Small tables with named rows and columns. After each table, cells are looked up by row and column.

Table gar
|  | bodok | zukad | tef | potaz | nefe | ludesef | satuv | fes | sigud | botut |
|---|---|---|---|---|---|---|---|---|---|---|
| zede | 239 | 104 | 94 | 76 | 92 | 192 | 174 | 144 | 62 | 166 |
| lilon | 73 | 90 | 202 | 76 | 121 | 54 | 100 | 92 | 144 | 107 |
| sesuno | 215 | 132 | 115 | 116 | 107 | 151 | 219 | 118 | 21 | 146 |
| tinos | 96 | 187 | 7 | 116 | 136 | 109 | 160 | 195 | 124 | 68 |
| vika | 73 | 90 | 202 | 76 | 92 | 68 | 100 | 118 | 144 | 88 |
| tenuru | 73 | 104 | 94 | 116 | 77 | 151 | 115 | 221 | 144 | 68 |
| dev | 120 | 200 | 224 | 216 | 92 | 109 | 130 | 182 | 206 | 224 |
| vok | 215 | 118 | 159 | 236 | 239 | 137 | 85 | 118 | 144 | 166 |
| losigo | 239 | 118 | 115 | 96 | 92 | 164 | 204 | 131 | 21 | 146 |
| zozoni | 73 | 187 | 180 | 216 | 77 | 137 | 130 | 157 | 206 | 224 |
| pasu | 73 | 76 | 202 | 96 | 92 | 82 | 100 | 131 | 124 | 68 |

bodok of dev = 120
tef of sesuno = 115
sigud of dev = 206
satuv of zede = 174
ludesef of pasu = 82
ludesef of losigo = 164
botut of sesuno = 146
sigud of sesuno = 21
fes of sesuno = 118
bodok of lilon = 73
zukad of tinos = 187
ludesef of vika = 68
tef of zozoni = 180
potaz of losigo = 96
potaz of tinos = 116
nefe of vika = 92
fes of tenuru = 221
potaz of zozoni = 216
zukad of zede = 104
Which row has the largest fes? tenuru

forat
        saka  femoru  sevim  nimuda  zite   nin  robu
kamebe  5589    3855   6088    8264  8565  9481  4642
kub     4686    8129   7044    2573  2373  2641  4996
dazate  8826    5887   9014    7379  4937  7939  7034
gar     3037    7725   4186    2959  6100  2405  4971
runetu  8858    3118   7720    7002  3969  7872  5343

kamebe, saka -> 5589
kamebe, femoru -> 3855
runetu, robu -> 5343
kamebe, robu -> 4642
runetu, sevim -> 7720
kub, sevim -> 7044
kub, nin -> 2641
dazate, nimuda -> 7379
kub, robu -> 4996
gar, saka -> 3037
dazate, robu -> 7034
runetu, nimuda -> 7002
dazate, femoru -> 5887
Row with the largest robu: dazate

fabin
|  | lotu | fugofi | soluzu | tavet |
|---|---|---|---|---|
| genived | 105 | 199 | 202 | 215 |
| ter | 170 | 137 | 134 | 133 |
| ruk | 238 | 71 | 62 | 46 |
| dilo | 87 | 215 | 224 | 233 |
| ketifu | 234 | 75 | 66 | 51 |
| gid | 232 | 77 | 68 | 53 |

What is the fugofi of gid in fabin? 77
What is the tavet of ter in fabin? 133
What is the soluzu of dilo in fabin? 224
What is the soluzu of ter in fabin? 134
What is the tavet of ketifu in fabin? 51
What is the fugofi of genived in fabin? 199
What is the fugofi of dilo in fabin? 215
What is the tavet of gid in fabin? 53
What is the soluzu of gid in fabin? 68
What is the soluzu of ruk in fabin? 62
What is the tavet of ruk in fabin? 46
What is the fugofi of ketifu in fabin? 75
What is the fugofi of ruk in fabin? 71
What is the fugofi of ter in fabin? 137
What is the lotu of dilo in fabin? 87
What is the tavet of dilo in fabin? 233
What is the lotu of gid in fabin? 232
What is the soluzu of ketifu in fabin? 66
What is the lotu of ketifu in fabin? 234
What is the soluzu of genived in fabin? 202

poneso =
	bon	mepagus	rizetaz	suzula	duvuga
rutude	22460	38519	89472	6685	66676
valomi	50247	37403	98087	27449	64132
teloke	18816	58536	82631	20978	51327

What is the rizetaz of teloke in poneso? 82631
What is the duvuga of valomi in poneso? 64132
What is the rizetaz of rutude in poneso? 89472
What is the suzula of valomi in poneso? 27449
What is the rizetaz of valomi in poneso? 98087
What is the mepagus of teloke in poneso? 58536
What is the suzula of rutude in poneso? 6685
What is the bon of valomi in poneso? 50247
What is the duvuga of rutude in poneso? 66676
What is the mepagus of rutude in poneso? 38519
What is the mepagus of valomi in poneso? 37403
What is the bon of teloke in poneso? 18816
What is the bon of rutude in poneso? 22460
What is the duvuga of teloke in poneso? 51327
What is the suzula of teloke in poneso? 20978

degasi:
,goviru,bavik,zok,lus,kovivam,vel
dap,67.91,-80.68,50.10,-58.64,-90.50,6.41
tev,64.90,-27.18,14.15,-55.15,-47.08,-38.75
fidevas,7.05,4.04,-18.49,-41.25,-52.27,-71.57
fur,-23.21,29.52,-62.12,-34.24,-28.12,-52.40

bavik of dap: -80.68
bavik of fidevas: 4.04
lus of dap: -58.64
lus of fidevas: -41.25
kovivam of fur: -28.12
lus of fur: -34.24
vel of tev: -38.75
bavik of tev: -27.18
kovivam of dap: -90.50
kovivam of tev: -47.08
lus of tev: -55.15
goviru of dap: 67.91
kovivam of fidevas: -52.27
bavik of fur: 29.52
goviru of tev: 64.90
zok of dap: 50.10
goviru of fur: -23.21
zok of tev: 14.15
vel of fur: -52.40
zok of fur: -62.12
Row with the largest bavik: fur

Table tib
,fusagin,vomudot,kuler,belaraz
ropit,-0.37,-0.13,0.16,0.20
nakom,-0.37,0.56,0.10,0.24
madamo,-0.37,-0.08,0.19,0.16
fopiz,-0.37,-0.53,0.32,0.68
dola,-0.37,0.06,0.01,0.47
ponepo,-0.37,-0.74,0.31,0.84
dudinef,-0.37,0.07,-0.25,0.11
pef,-0.37,0.22,-0.39,0.21
nev,-0.37,-0.50,-0.45,0.48

What is the kuler of nakom in tib? 0.10
What is the vomudot of nev in tib? -0.50
What is the fusagin of dudinef in tib? -0.37
What is the belaraz of ropit in tib? 0.20
What is the kuler of nev in tib? -0.45
What is the vomudot of ropit in tib? -0.13
What is the kuler of fopiz in tib? 0.32
What is the fusagin of nev in tib? -0.37
What is the vomudot of nakom in tib? 0.56
What is the vomudot of dudinef in tib? 0.07
What is the belaraz of madamo in tib? 0.16

rap =
cols = pud, rakenep, kaz, meb
fose: [0.24, 0.36, 0.33, 0.05]
tikemi: [0.45, 0.12, 0.32, -0.47]
ledut: [0.51, 0.21, 0.32, -0.62]
dem: [0.46, 0.27, 0.17, -0.19]
fiduge: [0.38, 0.40, 0.23, -0.11]

ledut, meb: -0.62
dem, rakenep: 0.27
fose, meb: 0.05
fiduge, kaz: 0.23
fose, pud: 0.24
dem, kaz: 0.17
tikemi, kaz: 0.32
fiduge, meb: -0.11

sovu:
,sok,defom,mafofi,disa,vav
libod,-0.7,-0.5,-0.5,0.1,-0.1
ket,-0.8,-0.8,-0.5,-0.5,0.0
geluvok,-0.2,-0.4,-0.8,-0.3,0.6
leselar,0.0,-0.1,-0.4,-0.6,-0.2
suduzab,-0.5,0.0,-0.2,-0.4,-0.6
nop,-0.4,-0.8,-0.3,0.6,0.2
nilage,-0.4,-0.4,0.1,-0.1,-0.4

nilage, disa: -0.1
ket, sok: -0.8
nop, defom: -0.8
libod, vav: -0.1
geluvok, disa: -0.3
suduzab, defom: 0.0
leselar, mafofi: -0.4
nop, sok: -0.4
ket, mafofi: -0.5
suduzab, vav: -0.6
leselar, vav: -0.2

vil:
|  | tege | tanofe | loso |
|---|---|---|---|
| gaf | -2.4 | -1.9 | -0.7 |
| bas | -5.8 | 2.6 | 4.8 |
| doz | 1.0 | -7.0 | -1.2 |
| luvavun | -6.3 | 5.5 | 4.8 |
| zup | -0.7 | -0.1 | 5.7 |
| dul | 2.1 | -5.0 | 5.4 |
| vosu | -0.1 | -5.9 | -4.6 |

What is the tanofe of doz in vil?
-7.0
What is the loso of gaf in vil?
-0.7
What is the tege of vosu in vil?
-0.1
What is the loso of zup in vil?
5.7
What is the tanofe of vosu in vil?
-5.9
What is the tanofe of bas in vil?
2.6
What is the loso of dul in vil?
5.4
Row with the largest tanofe: luvavun

Table feboz
        muni  fubevu  kubidaz  paber  lus  patelu
fub       63     217      193     99  111     238
gurevi    90     204      182    116  126     214
mut      230      93      127    199  186      91

fubevu of gurevi = 204
patelu of gurevi = 214
paber of fub = 99
patelu of fub = 238
muni of gurevi = 90
kubidaz of mut = 127
lus of gurevi = 126
paber of mut = 199
kubidaz of fub = 193
patelu of mut = 91
muni of fub = 63
fubevu of fub = 217
lus of mut = 186
kubidaz of gurevi = 182
Row with the largest lus: mut

difosak =
fields: zisul, lep, nub, petif, zes
fas: [138, 291, 178, 285, 233]
detud: [219, 255, 253, 316, 326]
risafi: [216, 261, 172, 368, 289]
selosi: [278, 271, 211, 186, 295]
viza: [241, 311, 251, 295, 313]
sogizi: [411, 359, 322, 88, 409]
bedi: [273, 281, 309, 302, 302]
sab: [199, 231, 202, 303, 271]
fovu: [178, 225, 205, 275, 242]
kad: [354, 271, 266, 300, 288]
kod: [856, 214, 196, 293, 228]
vodu: [161, 295, 283, 249, 351]

vodu, nub -> 283
selosi, petif -> 186
sab, zisul -> 199
detud, zes -> 326
selosi, lep -> 271
sab, zes -> 271
kad, nub -> 266
kod, zisul -> 856
risafi, nub -> 172
bedi, zes -> 302
sab, petif -> 303
vodu, petif -> 249
fovu, zes -> 242
kad, zes -> 288
kad, lep -> 271
viza, nub -> 251

